Below are the code and all the weights of a small trained network. Each question names an input and a target symbol and asks about switching units off, where a switched-off unit gives its printed mean instead of its output.

import numpy as np


def w(rows, s, z=0):
    codes = np.array(rows[::2]) - 128.0
    scale = np.full(codes.shape[1], s)
    scale[-1] = z or s
    return codes * scale


def f(y):
    return np.maximum(y, 0)


def softmax(a):
    e = np.exp(a - a.max(-1, keepdims=True))
    return e / e.sum(-1, keepdims=True)


def log_softmax(a):
    a = a - a.max(-1, keepdims=True)
    return a - np.log(np.exp(a).sum(-1, keepdims=True))


def net(x, mask):
    ids = ['ΞΠαγδεζσφψω'.index(c) for c in x.split()]
    T = len(ids)
    res = E[ids] + P[:T]
    r = res
    for j in range(2):
        rows = slice(2 * j, 2 * j + 2)
        q, k, v = (r @ M[0][rows].T for M in (Q, K, V))
        z = softmax(np.where(np.tri(T) > 0, q @ k.T / 2**0.5, -1e9)) @ v
        o = O[0][rows]
        res = res + np.where(mask[j], z, o[:, -1]) @ o[:, :-1]
    y = f(res @ A[0][:, :-1].T + A[0][:, -1])
    res = res + np.where(mask[2:10], y, B[0][:, -1]) @ B[0][:, :-1]
    return log_softmax(res[-1] @ U[:, :-1].T + U[:, -1])


Q, K, V, O, A, B = {}, {}, {}, {}, {}, {}
E = w([
[82,102,149,155],'Ξ',
[122,108,112,37],'Π',
[113,53,254,142],'α',
[77,208,39,144],'γ',
[143,131,98,131],'δ',
[163,173,146,42],'ε',
[81,155,119,240],'ζ',
[98,138,208,95],'σ',
[92,86,177,40],'φ',
[178,194,201,239],'ψ',
[244,52,132,242],'ω',
],0.0086)
P = w([
[39,88,65,87],'0',
[85,133,128,110],'1',
[126,169,179,95],'2',
[169,206,235,78],'3',
[195,231,244,80],'4',
[184,208,251,101],'5',
[148,203,217,91],'6',
],0.0032)
Q[0] = w([
[182,25,132,20],'h1',
[193,43,64,246],'h1',
[19,159,188,28],'h2',
[139,74,46,45],'h2',
],0.012)
K[0] = w([
[92,21,168,111],'h1',
[34,151,43,113],'h1',
[148,247,101,80],'h2',
[50,142,65,81],'h2',
],0.015)
V[0] = w([
[213,63,116,190],'h1',
[184,144,2,67],'h1',
[65,80,194,70],'h2',
[198,6,155,89],'h2',
],0.013)
O[0] = w([
[222,91,113,177,77],'h1',
[145,179,47,53,2],'h1',
[42,81,148,116,141],'h2',
[163,7,147,107,63],'h2',
],0.011,0.0048)
A[0] = w([
[132,148,197,64,115],'n1',
[33,139,172,131,151],'n2',
[128,172,48,76,108],'n3',
[115,198,170,56,156],'n4',
[182,91,107,113,194],'n5',
[126,101,100,153,252],'n6',
[115,208,137,172,159],'n7',
[135,55,152,1,125],'n8',
],0.0096,0.004)
B[0] = w([
[101,136,62,157,170],'n1',
[43,68,81,70,254],'n2',
[197,92,232,91,168],'n3',
[203,124,33,95,205],'n4',
[128,193,181,133,149],'n5',
[169,207,194,82,161],'n6',
[46,175,119,199,226],'n7',
[253,125,128,235,162],'n8',
],0.013,0.0099)
U = w([
[70,103,136,58,168],'Ξ',
[201,78,62,166,37],'Π',
[90,56,232,129,100],'α',
[106,228,72,98,213],'γ',
[130,195,179,2,99],'δ',
[190,115,72,94,96],'ε',
[96,157,131,238,118],'ζ',
[115,50,53,149,116],'σ',
[161,34,83,212,2],'φ',
[183,178,212,187,153],'ψ',
[188,149,225,98,234],'ω',
],0.0042,0.0037)

Each question gives the input, a string of symbols that net reads in full, and the target symbol t.
The units are the heads (2 rows each of Q, K, V and O) and the neurons (one row each of A and B). Each row of codes is followed by its name. A weight is (code - 128) times the scale printed after its matrix; where a second scale follows, it is the last column's (O, A, B and U).
mask holds one flag per unit, heads first, then neurons. A switched-off unit (its flag False) gives its mean, the last column of its rows in O or B, instead of its output. The means were averaged over made-up inputs and are rounded, as every weight is.
A unit's drop is (log p(t) with every unit on - log p(t) with that unit switched off) / (log p(t) with every unit on - log p(t) with every unit switched off).
The circuit of an input: a set's keep is (log p(t) with only the set's units on - log p(t) with every unit switched off) / (log p(t) with every unit on - log p(t) with every unit switched off). Starting from all 10 units, units are removed one at a time, each time the one whose removal leaves the highest keep (on an exact tie, the one counted first), for as long as the keep stays at least 0.8.
units of the circuit, in order: the units of the circuit, biggest drop first
unit that matters most: the unit with the biggest drop
top k neurons: the k neurons with the biggest drops, biggest first
heads that matter: for each layer, one digit per head in row order, 1 if its drop is at least 0.15 and else 0, layers parted by /
drop when u is switched off: that unit's drop, to one decimal
input γ γ ψ, target γ: units of the circuit, in order -> [h1, h2]
input ζ σ γ γ ζ, target γ: units of the circuit, in order -> [h1, h2]
input ω φ ω α, target ψ: top 3 neurons -> [n2, n8, n5]
input Ξ γ ω ω, target ψ: units of the circuit, in order -> [h2, n2, n5]
input γ γ σ, target γ: heads that matter -> 01
input ζ Ξ γ ω, target ψ: heads that matter -> 01
input α δ ψ ω ψ ω ζ, target ψ: units of the circuit, in order -> [h2, n2, h1]
input φ φ σ, target σ: heads that matter -> 11
input ψ α ψ φ ω φ ψ, target ψ: units of the circuit, in order -> [n2, h2, h1]
input σ ψ ε ω Ξ ω σ, target ω: unit that matters most -> h1
input ψ ω Ξ ω σ Π, target ω: heads that matter -> 10
input ζ δ σ ψ σ ω, target ω: heads that matter -> 01
input γ ζ φ σ γ ψ, target γ: heads that matter -> 11
input α ζ σ α, target α: top neuron -> [n4]
input ω ζ Ξ φ Ξ ω ψ, target ψ: top 2 neurons -> [n2, n5]
input γ ω ω ψ Ξ, target ψ: drop when n8 is switched off -> -0.1
input φ σ δ ω ε, target ω: drop when h1 is switched off -> 1.4
input ε γ ζ, target γ: drop when n6 is switched off -> 0.0
